Below are the code and all the weights of a small trained network. Each question names an input and a class and asks about switching units off, where a switched-off unit gives its printed mean instead of its output.

import numpy as np


def w(rows, s, z=0):
    codes = np.array(rows[::2]) - 128.0
    scale = np.full(codes.shape[1], s)
    scale[-1] = z or s
    return codes * scale


def f(y):
    return np.maximum(y, 0)


def log_softmax(a):
    a = a - a.max(-1, keepdims=True)
    return a - np.log(np.exp(a).sum(-1, keepdims=True))


def net(x, mask):
    res = np.array(x, float).reshape(1, 8) / 4 @ E
    y = f(res @ A[0][:, :-1].T + A[0][:, -1])
    res = res + np.where(mask, y, B[0][:, -1]) @ B[0][:, :-1]
    return log_softmax(res[-1] @ U[:, :-1].T + U[:, -1])


A, B = {}, {}
E = w([
[130,126,127,127,130],'x0',
[129,126,125,125,125],'x1',
[211,39,84,113,114],'x2',
[128,128,132,130,129],'x3',
[174,130,217,56,247],'x4',
[130,125,128,133,129],'x5',
[223,153,211,77,1],'x6',
[31,42,165,65,89],'x7',
],0.0068)
A[0] = w([
[226,1,73,119,110,114],'neuron 1',
[207,26,81,128,131,100],'neuron 2',
[115,127,157,108,96,193],'neuron 3',
[179,163,205,95,43,31],'neuron 4',
[105,90,63,136,227,110],'neuron 5',
[176,116,189,73,183,102],'neuron 6',
[42,10,147,99,118,143],'neuron 7',
[45,215,205,176,91,234],'neuron 8',
[156,121,181,116,198,81],'neuron 9',
[46,105,45,137,247,75],'neuron 10',
[109,102,15,206,15,103],'neuron 11',
[192,200,125,211,134,132],'neuron 12',
[202,209,51,138,159,87],'neuron 13',
[137,91,111,78,222,93],'neuron 14',
[161,113,188,84,201,104],'neuron 15',
[176,38,124,163,132,253],'neuron 16',
[234,184,244,67,31,48],'neuron 17',
[44,82,208,41,64,102],'neuron 18',
],0.0082,0.0073)
B[0] = w([
[112,138,198,147,166,200],'neuron 1',
[104,115,185,139,138,178],'neuron 2',
[194,156,127,138,134,190],'neuron 3',
[125,83,117,186,102,177],'neuron 4',
[123,147,115,170,74,206],'neuron 5',
[92,137,83,65,59,186],'neuron 6',
[208,106,70,132,152,218],'neuron 7',
[131,165,176,99,169,255],'neuron 8',
[93,69,88,81,100,167],'neuron 9',
[135,152,133,191,94,228],'neuron 10',
[68,105,120,60,109,228],'neuron 11',
[148,60,100,86,167,198],'neuron 12',
[131,51,70,114,153,180],'neuron 13',
[88,121,112,131,94,183],'neuron 14',
[98,112,147,110,80,189],'neuron 15',
[143,245,182,105,159,241],'neuron 16',
[116,119,118,201,106,227],'neuron 17',
[157,68,103,142,168,203],'neuron 18',
],0.011,0.0082)
U = w([
[116,115,107,246,31,23],'0',
[43,88,112,30,36,67],'1',
[207,69,65,107,185,53],'2',
[132,160,141,111,129,254],'3',
[142,160,135,113,128,224],'4',
[102,152,202,129,178,62],'5',
[153,157,129,109,125,184],'6',
[156,168,125,106,115,169],'7',
],0.012,0.0054)

Each question gives the input, the list of numbers given to net, and the class t.
The units are the neurons (one row each of A and B). Each row of codes is followed by its name. A weight is (code - 128) times the scale printed after its matrix; where a second scale follows, it is the last column's (A, B and U).
mask holds one flag per neuron, in row order. A switched-off neuron (its flag False) gives its mean, the last column of its row in B, instead of its output. The means were averaged over made-up inputs and are rounded, as every weight is.
A unit's drop is (log p(t) with every unit on - log p(t) with that unit switched off) / (log p(t) with every unit on - log p(t) with every unit switched off).
The circuit of an input: a set's keep is (log p(t) with only the set's units on - log p(t) with every unit switched off) / (log p(t) with every unit on - log p(t) with every unit switched off). Starting from the 12 units with the biggest drops (on a tie, the unit counted first), units are removed one at a time, each time the one whose removal leaves the highest keep (on an exact tie, the one counted first), for as long as the keep stays at least 0.8.
units of the circuit, in order: the units of the circuit, biggest drop first
top k neurons: the k neurons with the biggest drops, biggest first
input [-5,5,-7,5,-1,7,4,8], class 2: units of the circuit, in order => [neuron 18; neuron 7]
input [4,4,-8,5,-7,-6,-1,8], class 2: units of the circuit, in order => [neuron 7; neuron 18]
input [-8,-1,8,1,8,0,2,3], class 1: units of the circuit, in order => [neuron 6]
input [2,4,3,6,2,6,-7,-6], class 0: top 3 neurons => [neuron 5; neuron 10; neuron 8]
input [5,-8,4,-8,-8,0,5,2], class 1: top 2 neurons => [neuron 11; neuron 10]
input [5,5,1,-6,-2,3,7,-7], class 0: top 4 neurons => [neuron 17; neuron 4; neuron 7; neuron 18]
input [5,6,-7,5,-2,1,-1,-3], class 5: top 2 neurons => [neuron 8; neuron 7]
input [-3,-3,8,-4,-4,8,-5,6], class 5: units of the circuit, in order => [neuron 1; neuron 16]
input [0,-3,7,-4,1,-2,1,-6], class 5: units of the circuit, in order => [neuron 1; neuron 2]
input [-5,2,-3,-5,-2,-1,-7,-8], class 2: top 3 neurons => [neuron 12; neuron 13; neuron 17]
input [-6,5,5,2,-5,0,0,-2], class 3: units of the circuit, in order => [neuron 16; neuron 1]
input [4,-2,8,1,5,-2,-2,-4], class 5: units of the circuit, in order => [neuron 1; neuron 2]
input [-2,-1,8,-7,-1,0,-4,4], class 5: units of the circuit, in order => [neuron 1; neuron 16]
input [2,6,5,-2,-7,7,-1,-1], class 1: units of the circuit, in order => [neuron 11]
input [-3,-5,1,-7,3,-5,-8,-5], class 0: top 2 neurons => [neuron 10; neuron 5]
input [3,7,4,-8,4,6,8,3], class 0: top 3 neurons => [neuron 17; neuron 4; neuron 8]
input [-5,-5,8,0,2,-1,-3,2], class 5: top 3 neurons => [neuron 1; neuron 2; neuron 16]
input [0,1,-6,-4,5,-2,1,-8], class 2: top 2 neurons => [neuron 12; neuron 13]
input [-2,-6,-4,-4,-3,-7,-8,3], class 0: top 2 neurons => [neuron 10; neuron 5]
input [3,7,3,2,-5,0,-3,7], class 2: units of the circuit, in order => [neuron 7]
